In the rows, zero is written as 128.
Each row of numbers stands for one object and depends on some of the facts below. Use the named rows to name the rest.

Some objects and their rows:
[ 97 150 178  82 115 116  90 121 110  95 141 124 138 156  91 115 104 107
 121  92 118 127 126  98 169 112 140 155 150 145 142 162 114 103 123 152
 129 141 108 128 203 129] : taskur
[168  46  97 212 176 169 146 115 151 180 135 107  81 146 155 129 119 137
 132 104  98 151 143 152 120 165 150 116 171 144 139  86 193 122 116  99
 115 105 114 163  54 138] : pugen
[153  38  78 145 166 188 135  41 150 145 128 101  98 131 159 127  95 134
 115 138 142 157 162 145 101 151 124 133 112 118 137  70 202 100 142 111
 113 121 137 170  61  85] : brudes
[126 187 148 128 120 133 155 174  92 137 101 120 130  90 126  85 158 133
 141 160 149 115  83 104 146  76 165  94  90 118 106 101 110 142 114 102
 139 156 174 114 117 142] : pabur
[150  52  81 154 120 168 127  79 168 152 118 127  81 145 123 172 101 167
  90 106  95 162 171 146 130 170 120 172 145 132 152 101 199 117 123 138
 149 118 124 159 110 118] : futrir
[142 171 122 153 104  89 154 200 128 134 116 140 141 112 113 133 160 168
 133 149 136  89 114 135 138 110 121 116 122 128 118 147  81 156 144 141
 130 156 119  90 143 144] : lonen
[177  48  81 169 186 148 146 113 171 192 150 145  65 158 122 134 105 172
 159 113 136 114 141 171 143 174 152 131 189 129 183 113 194 142 146 147
 115 120 115 155  74 152] : stebruk
[145  39  94 142 153 192 128  59 142 142 118 110  98 138 156 137  87 141
 105 116 109 177 141 143 106 148 124 147 109 121 135  79 205 117 122 115
 141 101 133 182  76  97] : flostimos
[103 167 130  91 117 136 116 116 101  94 125 123 133  96 152 135 142  71
 122 130 106 162 135 105 122 111 137 129  47 110  81 124  83 107 127 104
 139 120 151 135 150  99] : klepo
[182  49  97 166 185 149 138 123 163 187 160 154  71 161 127 132 114 163
 149 103 130 113 152 174 142 183 160 134 202 125 180 113 199 132 142 141
 121 113 112 152  68 155] : dralar
[150 155 120 128 136  91 160 175  98 143 113 137 155 104 136 105 153 142
 146 152 141  81 114 147 127  88 111 100 127 104 108 162  84 134 148 137
 117 155 140  96 125 124] : gredra
[124 187 134 144 125 115 142 190 122 141 126 126 124 101 130 140 181 137
 152 150 128 121 100 111 117 115 146  99 101 132 113 114  94 147 129 124
 139 144 149 109 125 149] : bezabren
[140 159 119 153 111  76 154 201 123 126 115 143 151 119 126 125 142 170
 130 161 149  79 126 136 121 100 124 115 112 117 107 157  74 155 140 140
 123 142 115  80 134 142] : lopetur
[171  27  80 207 186 160 152 110 153 167 148 117 106 174 175 138 109 143
 143 125 116 145 159 168  74 159 138 106 152 133 120  76 178 127 122  99
 101  91  96 166  34 136] : kodrim
[ 90 163 133  76 105 117 133 138 118  85 108 152 141 115 155 142 124 131
 120 169 142 124 106 123  91 113 136 139  28  86  97 111  85 127 156 135
 156 122 146 123 148 129] : noski
[152  47  96 162 109 159 119  76 179 139 123 137 102 140 134 167 105 160
  65 115  94 155 163 160 111 193  70 177 159 140 151 133 199 136 106 142
 154  91 101 146  98 117] : peskesom
[103 168 138  85  99 136 114 112 102 102 113 135 158  95 149 128 149  91
 108 134 109 145 118 110 114 114  97 126  80 106  95 139  97 119 119 122
 144 119 151 129 157 106] : drizom
[136 173 119  97 106 100 105 114 122 100 124 154 159  88 128 139 163 100
 106 142 143  99 167 123 124 118 115 135  92 105 123 165  71 101 149 149
 135 134 150  84 165  89] : tetro
[ 94 156 165  89 116 108  96 119 118  90 139 126 141 157  96 126 103 110
 127 105 134 124 134  99 169 123 136 153 142 157 135 159 102 110 128 144
 115 142 100 118 194 127] : budor

Facts:
dralar Ξ:b π:c
modram Ξ:b π:f
viban Ξ:b η:dadrugri,klapluk π:e φ:tetro,klaskol,tradre
bikle Ξ:a π:e
teskaplir Ξ:a η:plutrek π:f φ:zostam,stebruk,treni
ziver Ξ:b η:misek,treni,klifus π:d
koder Ξ:b π:c
ropil Ξ:a π:c φ:koder,braflus
nubren Ξ:b π:c
tete Ξ:b η:kubri π:f
trigru Ξ:a π:e φ:maston,drebron,brasak,drupen
klifu Ξ:a η:pagros,klapluk,treni π:e
kagu Ξ:b π:c φ:diplel
sela Ξ:a π:d φ:sturu
tuskizin Ξ:b π:e φ:trumos
drebron Ξ:b η:kodrim π:d
ledistik Ξ:a π:e φ:skeskek
guve Ξ:a π:c φ:noski,sturu
stagruk Ξ:b η:zarer π:c φ:vegrim
tetro Ξ:a π:e φ:braflus
dreza Ξ:a π:c
dobek Ξ:b π:d φ:madum
sakubi Ξ:a η:treni π:e
plutrek Ξ:b η:klapluk π:c
zogobrek Ξ:b π:d
siflu Ξ:b π:c φ:pagros,dresun,trumos
roloplin Ξ:a η:ziver π:d φ:stebruk
vavek Ξ:a η:pimo π:e
trumos Ξ:b π:d φ:drupen
nestam Ξ:a η:zarer,kigrime,mito π:f
klifus Ξ:a π:f φ:tetro
trilon Ξ:a η:stagruk,totro π:d
skimar Ξ:b π:d φ:ludrur
totro Ξ:a π:e
biklur Ξ:b η:modram π:e
ludrur Ξ:b η:mito,drebron,perastos π:c
treni Ξ:a η:klapluk π:e φ:sturu,drebron,grabol
stumuk Ξ:a π:f φ:stedrabror
tradre Ξ:a η:pefladrun,braplur π:e φ:pagros,drebron,gegradi
triplusun Ξ:b η:klapluk π:f
mikikos Ξ:a η:loflus π:e
grustel Ξ:b η:kasos,perastos π:f φ:braflus
bezabren Ξ:b η:kubri,nestam π:e φ:zarer
bedram Ξ:b π:e φ:sturu,dobek
tivan Ξ:b η:trilon π:e
gosa Ξ:b π:d
dadrugri Ξ:a π:f
vebrok Ξ:b η:tranu π:d
rotril Ξ:a π:c φ:diplel,budor
tavutur Ξ:b π:e φ:kubri
setrek Ξ:b π:e φ:steka,braflus
fufo Ξ:b π:c
madum Ξ:a π:e φ:braflus
stidon Ξ:a π:c φ:pimo,dralar
trasta Ξ:b π:d
klaskol Ξ:b π:e φ:sturu,braflus,skeskek
kludon Ξ:b η:mito π:d
tiris Ξ:a π:e φ:bruso
grevo Ξ:a π:f φ:bedram,treni
pefladrun Ξ:b η:kodrim π:d φ:drebron
tosem Ξ:b η:tivan,stagruk π:e φ:sturu
sturu Ξ:a π:d φ:braflus
flalum Ξ:a η:stagruk π:e
brusu Ξ:a π:e φ:taskur
flazak Ξ:b η:drebron,dredo π:e φ:braflus,dobek
fenebra Ξ:a η:nadru,pugen π:d
drostasta Ξ:a π:e φ:madum
drupi Ξ:b η:stezo,pipa π:f
drovos Ξ:a π:e
gegradi Ξ:a π:e φ:somur,braflus,flazak
klapluk Ξ:b η:pagros,totro π:d
skasken Ξ:a π:d φ:diplel
diplel Ξ:a η:pagros,misek,klapluk,stagruk,genek π:d φ:pagros,drupen
gronur Ξ:a π:e
zonu Ξ:a π:c φ:somur,grabol
nekal Ξ:a π:d
pabur Ξ:b η:totro π:e
dregu Ξ:a η:drebron,roba π:d
gredra Ξ:b π:e
trotro Ξ:a η:brapu π:e
steka Ξ:b π:c φ:tiris
brere Ξ:b η:klepo π:d
fluflubre Ξ:b η:kaskim,nubren,bezabren π:f
zostam Ξ:a π:c
bruso Ξ:b π:f
fumu Ξ:b η:depam π:d
grodravi Ξ:a η:kubri,fluflubre π:f
misek Ξ:b η:genek π:c
taskur Ξ:a π:d φ:drupen
grastu Ξ:b η:pabur π:d
mupuzu Ξ:a η:tradre π:c
skasar Ξ:b π:f φ:zuzus,dobek,dralar
brapu Ξ:a π:c
bruza Ξ:a π:e φ:drupen
brudes Ξ:a η:dadrugri π:c
pipa Ξ:b η:flalum,vebrok π:c φ:stedrabror
fiflaplak Ξ:a η:fluflubre,tranu π:c φ:braflus
drizom Ξ:a η:nubren π:f
pekluskor Ξ:a η:pefladrun π:d φ:braflus,viban,stedrabror
brasak Ξ:a π:f φ:drebron,grevo,stebruk
gestosto Ξ:a π:f φ:pagros,madum
bisku Ξ:a η:klepo π:e
buplen Ξ:b π:f
perastos Ξ:a π:e φ:skasken
lofa Ξ:a π:c
drupen Ξ:a π:c φ:pagros,drebron
flazu Ξ:a η:mesu π:c
skeskek Ξ:b η:brusu,drebron,modru π:c φ:braflus,grabol
braflus Ξ:a π:d
kasos Ξ:b η:pefladrun π:d
doma Ξ:a π:c φ:madum,dobek
braplur Ξ:a π:e
viskas Ξ:b η:trotro,treni π:f φ:braflus
vibo Ξ:a η:trasta,guve π:c φ:zarer,sela,grevo,gegradi,dralar
nadru Ξ:a η:fogro π:c
klepo Ξ:a η:pefladrun,trilon π:f
pimo Ξ:b π:e φ:braflus
plogom Ξ:b π:c φ:tuskizin,bedram,bruso,gegradi,ropil
fogro Ξ:b π:f
loflus Ξ:b π:f
nitrodrom Ξ:b η:brere π:e φ:diplel,somur
lonen Ξ:b π:e φ:pagros,sturu
pugen Ξ:b η:tete,kasos π:c
kubri Ξ:a η:klapluk π:f φ:bruso,braflus
pofunem Ξ:a η:flalum π:f φ:tafle,siflu,pefladrun,trumos
budor Ξ:a π:d φ:pagros,braflus
teti Ξ:a η:zarer π:d
futrir Ξ:a π:c φ:drebron
beve Ξ:b η:triplusun,brasak π:f φ:mesu,braflus
dredo Ξ:b η:dregu,zogobrek π:c φ:pagros,braflus,grevo
donik Ξ:a π:f φ:braflus
peskesom Ξ:a π:c φ:braflus
flepepluk Ξ:a π:f
brerul Ξ:a η:brapu π:e φ:somur
vegrim Ξ:a π:d φ:roloplin,skimar
flostimos Ξ:a η:depam π:c
somur Ξ:a π:e
stedrabror Ξ:a η:ludrur π:d φ:pagros,drebron,braflus,drupen
grabol Ξ:a π:e
zovol Ξ:b π:e
roba Ξ:a η:flalum π:d
tafle Ξ:a π:c φ:beskaplin
kigrime Ξ:a π:d φ:braflus
stezo Ξ:b η:brasak π:c
dresun Ξ:b π:c
bitrego Ξ:b π:c
kaskim Ξ:b η:treni π:c
fadre Ξ:a π:d φ:madum,drebron,treni
lopetur Ξ:b π:e φ:pagros
faro Ξ:a η:stagruk,zuzus π:c
zarer Ξ:b η:pagros,zuzus,totro π:f
mesu Ξ:b η:gredra,roloplin,bikle π:f φ:braflus,tradre,trumos
maston Ξ:b η:viskas π:c
kodrim Ξ:b η:viban π:c
depam Ξ:b η:dadrugri,triplusun,totro π:d
genek Ξ:b η:pagros π:d φ:steka,lofa,pefladrun
galir Ξ:a π:f φ:grabol
zoto Ξ:b η:pagros,flalum,sugrir π:e
zuzus Ξ:a π:c
pagros Ξ:a η:dadrugri,totro π:c φ:braflus
stobas Ξ:a π:c φ:braflus
sugrir Ξ:b η:kodrim,mito,tosem π:f
modru Ξ:b η:dadrugri,dregu,braskiplar π:c
stabovil Ξ:b π:f φ:braflus
noski Ξ:a η:bitrego π:e
nabrik Ξ:a η:kodrim,nadru π:f
beskaplin Ξ:a η:pagros π:c φ:klifus
grugavor Ξ:a π:c φ:pagros
klirik Ξ:b π:d φ:sturu,drebron,braflus
braskiplar Ξ:b π:e
mito Ξ:a π:c φ:pagros
klatrifes Ξ:a η:stagruk π:d φ:gronur,brerul,braflus,grevo
tranu Ξ:b η:plutrek,kodrim,klapluk π:c
plebrel Ξ:a π:c φ:braflus,drupen
stebruk Ξ:b π:c φ:dobek

Rows to name:
No name comes twice in this set of rows, the named rows included.
[ 90 176 128 120  71 121 111 133 121  78 112 110 150  92 135 150 153 108
  82 146 108 150 129  90 126 107 111 149  60 136  89 126  92 142 104 103
 144 117 138 104 152 110] : pofunem
[171  37  88 198 182 147 145 120 174 155 149 140  86 179 146 130 106 165
 149 125 151 120 149 152 102 160 174 126 151 133 148  76 183 134 131 103
 113 110 105 155  45 148] : maston
[100 193 108 101 114 146 130  96 102  80 109 114 121  49 148 110 154  75
 106 164 141 148 114 100 147  85 157 128  16  98  81 117  96 117 131  77
 136 131 178 127 142  91] : flalum
[113 175 159 101  93 133  83 105 139 126 108 131 198 113 114 143 172  89
 147 151 135 141 142  86  61 145 100  92 100 152 142  89 103  99 115 147
 152 140 162  91 124 101] : kubri
[ 97 183 161  75  81 135  85 118 143 125  94 155 201 122 126 153 180 108
 152 170 141 134 114  97  41 153  87 102  76 141 147  87 115 126 131 157
 169 141 164 103 127 123] : treni
[102 201 173 111 113 122 134 162 114 124 121 146 125  81 105  83 168 103
 144 160 161 108  61 100 157 110 172 121 118 137 147 113 134 163  99  98
 142 128 170 118 118 169] : zarer
[130 162 127 138 127  99 162 178 100 124 119 130 170  99 148 102 152 122
 145 161 154  95  99 149 102 103 116  93 109 110  95 148  87 147 130 111
 119 129 134 102 113 135] : biklur
[ 68 176 159  74 134 143 108  73  97  71 137  88 133 104 112  76 107  58
 125 131 167 153  91  90 173 100 145 137 105 149 118 132 136 133 110  83
  90 140 136 150 156 117] : trilon
[ 87 152 185  43 137 101  79 115 122  90 164 153 141 163  94 120 100  91
 151  89 146 118 117 119 170 135 157 154 158 134 160 161 104 113 138 158
 124 131 103 128 199 143] : sturu
[119 171 203 129 104 135 128 184  99 171  90 131 182 134 117 107 167 128
 167 147 107 135  78  96  84 111 118  88 151 147 131  89 125 138  93 134
 165 143 159 116 122 166] : triplusun

The same objects again, as new rows of numbers:
Known rows:
[118 152 120 100  86 133 100 140 136 143 136 126 123 129 123 171 148 118
 131 124 123 112 134 127 106 157 124 123 109 143 111 107 108 120 123 122
 113 154 146 134 120  83 119] : tavutur
[113 142 128 120 188 107  97 124 123 127 101 126 123 110 128 161 160 155
 141 115 102 127 141 120 131  77 156  82 133 146 142 150 130 121 131 137
 151 141  80 138 132 118 108] : kubri
[114 138 112 135 125 150  98 135 104 178 151 133  99 144 112 138 103 116
 138 126 102 146 149 104  95 156 154 106 136 138 139 108 116 128 117 141
 144 128 130 110 109  83 100] : kaskim
[110 131 126 124 144  90 135 120 112 118 134 132 128 112 119 100 152 140
 160 117 123 123 159 145 148 136 152 125 121 132 144 128 121 136 139 141
 148 131 140 154 147 145 122] : doma
[118 162 122 106  94 129  86 144 127 131 123 137 120 135 132 162 139 117
 117 128 132 131 150 125 113 146 121 117 110 150 133  96 113  98  99 133
 117 162 104 114 174  61 129] : tosem
[117 128 159 126 164 135 132 150 144  58 141 120 145  86 147  81 107 139
 129 152 125 168 136 125 133  85 122 155 116 125 125 117 145 140 140 138
 142 136 174 143 173 162 126] : sturu
[122 121 150 116 154 137 134 150 121  72 155 119 129 104 140  71 110 134
 133 144 145 156 167 145 153 107 124 169 106 127 130 134 135 144 136 131
 143 138 174 152 207 139 144] : sela
[110 131 126 129 142  98 143 120 109 128 128 133 131 110 123  95 144 143
 153 116 127 125 158 133 140 123 150 122 124 129 145 134 124 136 135 131
 148 128 149 153 157 130 124] : zonu
[116 126 120 155 149 115 120 119 100 154 138 128 119 117 120  89 134 155
 149 104 129 135 173 129 131 121 144 122 130 131 139 130 130 146 127 126
 157 130 124 145 120 119 112] : flazu
[112 136 135 138 157 100 141 122 124 115 112 134 147  90 131 105 143 152
 152 125 108 141 128 114 118  94 143 113 133 129 140 126 135 134 133 139
 148 125 137 140 126 145 104] : stobas
[128 152 125 149 133 129  88 124 123 132 114 131 130 124 137 150 159 166
 125 101 138 119 171 159 139 115 133 115 113 144 138 157 125 142 117 118
 136 164 107 157 156 124 115] : bisku
[129 162 124 118 102 148  74 143 120 164 127 129 106 143 126 183 140 126
 122 132 125 127 142 116 106 147 128 102 113 144 130 101 120 124 104 135
 119 164  98 117 127  68 119] : pabur
[134 133 159 127 180 146 115 152 136  63 123 123 130  92 150 111 109 146
 132 170 120 168 128 120 138  89 125 133 115 124 146 126 150 150 138 155
 141 142 150 150 196 177 121] : kigrime
[121 128 122 129 137 100 142 119 106 128 125 132 127 110 120 102 152 143
 158 117 123 125 152 133 141 127 136 119 123 129 144 129 120 139 138 136
 148 129 145 157 154 146 118] : rotril
[131 131 138 124 134 197 109 167 120 110 141 133 113 132 137 143  82  94
 108 168 106 159 127 125 127 136 143 151 103 132 130 128 117 131 124 136
 123 124 213 111 246 122 130] : pefladrun
[133 138 138 148 120 199  99 164 127 129 158 131 108 133 139 146  73 108
 118 166 111 158 130 142 113 159 148 151 104 127 145 122 118 164 123 145
 126 134 208 126 197 157 110] : kasos
[126 147 129 134 150 138  96 123 127 150 110 126 129 116 135 163 162 159
 125 110 129 105 144 166 141 101 153 104 113 142 129 179 125 150 130 116
 131 152 140 159 167 130 117] : braplur
[135 134 127 110 132 118 113 127 123 116 110 119 135 107 128 144 182 155
 136 109 139 105 164 139 135 105 110 114 115 141 121 147 117 130 139 111
 130 155 137 151 148 109 128] : bruza
[117 137 125 117 141  96 125 114 116 136 114 128 136 107 122 124 172 152
 142 101 135 108 154 137 132 107 141 106 121 140 128 139 120 126 133 116
 137 142 122 156 139 112 120] : stumuk

Rows to name:
No name comes twice in this set of rows, the named rows included.
[118 146 110 147 118 153  99 135 106 172 136 145 106 146 121 148 103 120
 135 130  99 147 145 114  99 161 162 109 128 137 153 113 116 128 108 141
 143 126 131 114 142 107 101] : tranu
[131 133 116 115 133  97 126 118 115 129 107 127 137 106 121 146 182 149
 150 103 125 100 150 133 132 116 117 103 122 137 135 142 113 127 137 122
 137 142 139 159 141 123 120] : gestosto
[107 156 109 134 104 120  94 138 132 136 121 139 127 125 123 157 137 128
 134 118 105 139 139  96  79 139 129 105 127 149 136  85 113 101 109 142
 134 150  97 113  97  94  96] : beve
[101 156 126  90  92 126 106 145 136 130 148 129 124 128 122 164 147 105
 130 118 126 118 148 134 112 148 134 133 107 147 105 104 105 104 125 124
 114 157 142 130 136  68 128] : bedram
[135 131 133 136 122 180  87 164 122 116 177 116  90 137 130 122  77 118
 123 155 124 171 169 112 101 167 120 154 114 130 137  95 125 145 123 151
 143 145 151 120 147 113 113] : ziver
[125 143 110 137  99 132 126 136 119 134 112 150 134 120 126 143 122 114
 141 142  93 141 120  96  85 153 136 111 128 134 152 100 109 115 110 145
 131 122 158 112 151 136 103] : dredo
[147 125 126 125 159 128 127 118 102 137  91 138 126 109 122 147 156 142
 151 139  97 115 130 126 145 108 144  85 127 127 164 152 124 141 136 136
 137 119 163 140 209 154 124] : mito
[115 144 118 138 103 138 117 130 109 175 140 139 111 138 112 130 112 115
 143 135 116 141 137 112 100 167 146 117 125 132 141  93 120 131 107 143
 131 128 136 114 136 100 109] : stezo
[112 159 127 101  98 128 101 141 149 132 126 127 131 114 128 176 146 120
 129 131 113 123 113 115  85 137 132 114 112 143 109 100 115 115 123 129
 111 151 146 123 102  95 106] : setrek
[134 128 154 147 156 145 121 147 135  82 145 118 133  89 146  88 107 157
 133 150 131 164 142 129 125 103 121 155 113 118 132 118 149 167 136 132
 141 138 166 151 155 170 114] : braflus
[138 124 133 170 144 166 109 146 120 100 151 125 123 116 153 100 102 153
 122 135 134 157 181 156 136 126 121 166 106 130 144 147 130 169 131 137
 154 142 175 163 196 185 114] : fenebra
[137 136 140 136 132 205 102 162 120 136 143 133 111 135 140 146  76 105
 109 175 116 160 126 128 119 136 149 146 106 125 138 123 126 141 118 136
 122 127 203 111 231 121 123] : drebron
[112 140 118 131 146 101 102 119 110 128 115 132 121 126 128 139 158 154
 136  94 123 120 180 136 142 108 142 104 126 149 143 146 117 115 123 130
 156 151  84 147 156 102 120] : teskaplir

The same objects again, as new rows of numbers:
Some rows with their names:
[177 121 130 107 136 120 134 144 181 107 119 185 132 176 177 124 167 126
 127  85 155 175 153 181 166 161 102 142 231 164 108 102] : pagros
[131 104 123 110  99 117 155 172 108 130 216  78  88 180 134 152 100  83
  81 115 125 163 136 130  99 106 115 125 108  95 155 139] : fumu
[144 147 162 106 150 135 133 151 125 132 186 130 101 139 118 130 131 119
  88 184 134 167 140 154 127 120 120 125  80  90 150 145] : flazak
[172 118 141 134 150 125 122 131 118 132 126 146 132 137 152 119 146 104
 136 105 156 129 108 133 202 190 122 136 132 130 106 103] : fiflaplak
[125 129 126  60 114 145 127 146 102 147 193 148 122 122 139 117 128 121
 136 145 180 224 150 114 165 186 126 113 147 104 167 104] : plutrek
[138 103 123 110 104 111 151 173 100 125 215  72  87 174 128 153  99  74
  83 121 122 159 124 125 102 105 115 128  90  90 151 137] : brere
[141 140 159 119 138 128 137 147 145 139 185 142 100 145 124 122 137 135
  95 177 142 174 154 157 106 121 111 142 105 100 160 153] : zoto
[145 107 119  89 117 114 154 182  95 109 216  66  91 179 124 163  98  59
  76 123 119 160 117 137 117 101 108 124  80  86 142 130] : kasos
[160 152 157 170 136 145 123 130 153 131 131 147 134 135 144 116 147 133
 102 130 126 136 106 150 163 130 102 134 110  91  92 129] : vavek
[164  85 121 189  97 104 144 146 162 121 156  98 110 189 162 134 111 102
  98  68 109 125 101 149 107 108  94 156 159 123 105 128] : trilon
[155 143 168 178 131 138 126 122 147  99 122 186 144 122 134  90 152 168
  93 149 121 112 118 180 173 106  91 140 106  89 100 147] : nestam
[123 165 173 125 135 141 135 146 117 150 176 138  95 140 121 136 149 125
  81 169 136 160 163 144 115 125 140 105  92  94 153 150] : klaskol
[120 119 140 127  84 123 152 170  94 146 204  82  84 173 133 161 118  75
  74 103 121 155 148 115  91 110 140 103  99  92 155 150] : trumos
[111 143 138  90 131 125  96 139  85 133 158 147  95 137 131 141 147  68
 106 157 118 186 158 132 130 144 166 108 151 150 162 102] : dralar
[144 135 147 148 149 131 115 124 107 143 113 153 122 148 150 129 164 101
 123  94 145 121 129 125 192 184 141 125 152 148 102 104] : doma
[128 119 131 178  86 130 142 151 119 132 145  87 114 174 151 149 124  92
  87  56 112 118 104 109 136 117 122 115 135  94  90 131] : budor
[144 138 143 146 131 127 105 123 112 133 107 159 128 134 154 134 170  80
 123  96 132 138 123 127 177 175 140 126 148 139 103 102] : brapu
[154 165 190 184 113 150 132 125 132 118 113 200 142 115 140 102 173 153
  82 128 122 112 137 168 178 116 114 103  92  78 100 148] : klifus
[121 167 170 123 134 141 134 145 117 148 176 141  95 143 120 139 155 121
  80 167 134 163 167 140 117 120 140 110  92  94 150 155] : braskiplar

Which object is each row?
No name comes twice in this set of rows, the named rows included.
[128 148 171 102 148 130 145 156 127 133 181 121 106 145 109 132 140 146
  99 180 162 152 147 139 123 135 121 140  90  86 147 173] : nitrodrom
[142 137 148 148 147 131 110 126 108 140 109 149 123 147 153 126 159 101
 121  99 140 125 125 130 192 178 147 119 162 150 101 103] : guve
[154 135 160  93 123 120 127 146  93 149 166 163  94 132 139 149 167  56
 108 137 142 172 170 140 133 171 157 102 102 123 172 117] : steka
[ 87 127 129 145  66 118 139 166 127 103 116  68 137 169 129 169 149 109
 104  61 136 122  98  84 111 113 123 151 162  76  72 182] : skasken
[147 152 170 173 130 145 125 125 138 103 123 184 148 118 131  91 154 171
  92 146 128 117 113 172 185 110  92 132  99  81  98 145] : drizom
[131 141 149  89 114 121 102 143  92 133 155 159 100 126 135 149 162  46
 104 149 124 191 158 138 120 151 162 105 126 131 168 107] : koder
[111 141 131  94 138 119 117 133  82 143 170 152  92 142 126 143 169  74
 112 144 139 174 172 123 135 160 150 123 124 141 162 115] : stebruk
[ 82 174 168 128 119 132 133 151 149 102  79 116 156 139 106 154 199 170
 121 123 169 113 117  97 134 133 122 174 151  70  61 221] : perastos
[123 106 108  95  73 143 174 175 145 140 235  98 104 192 157 128  87 147
  92  93 159 221 162 129 103 113  96 111 182  87 161 127] : klapluk
[170 165 177 186 124 150 128 131 148 146 122 164 126 131 153 127 161 113
  88 112 119 129 124 152 160 135 119 103  96  89  98 126] : tiris
[137 143 150  82 107 118 110 147  97 131 151 163 103 122 135 155 171  42
 106 145 129 191 160 135 113 155 158 109 119 124 168 118] : dresun
[128 102 122 116 101 114 152 170 101 131 214  74  89 173 130 153  99  81
  84 118 121 160 127 124  98 110 119 125  96  90 153 137] : kludon
[143 150 172  96 146 135 139 152 108  95 182 168 118 126 104 108 141 149
  79 200 135 149 150 186 153  96 103 124  64  75 149 160] : sugrir
[104 121 131 133  95 126 148 162  87 147 207  77  80 179 131 155 109  85
  75 109 116 155 147 110  97 107 140 106 114 101 153 138] : dobek
[149 156 150 172 129 150  97 128 152 120 119 146 134 128 149 113 133 120
  90 141 101 156  91 156 152 110 110 125 133 101  91 114] : noski

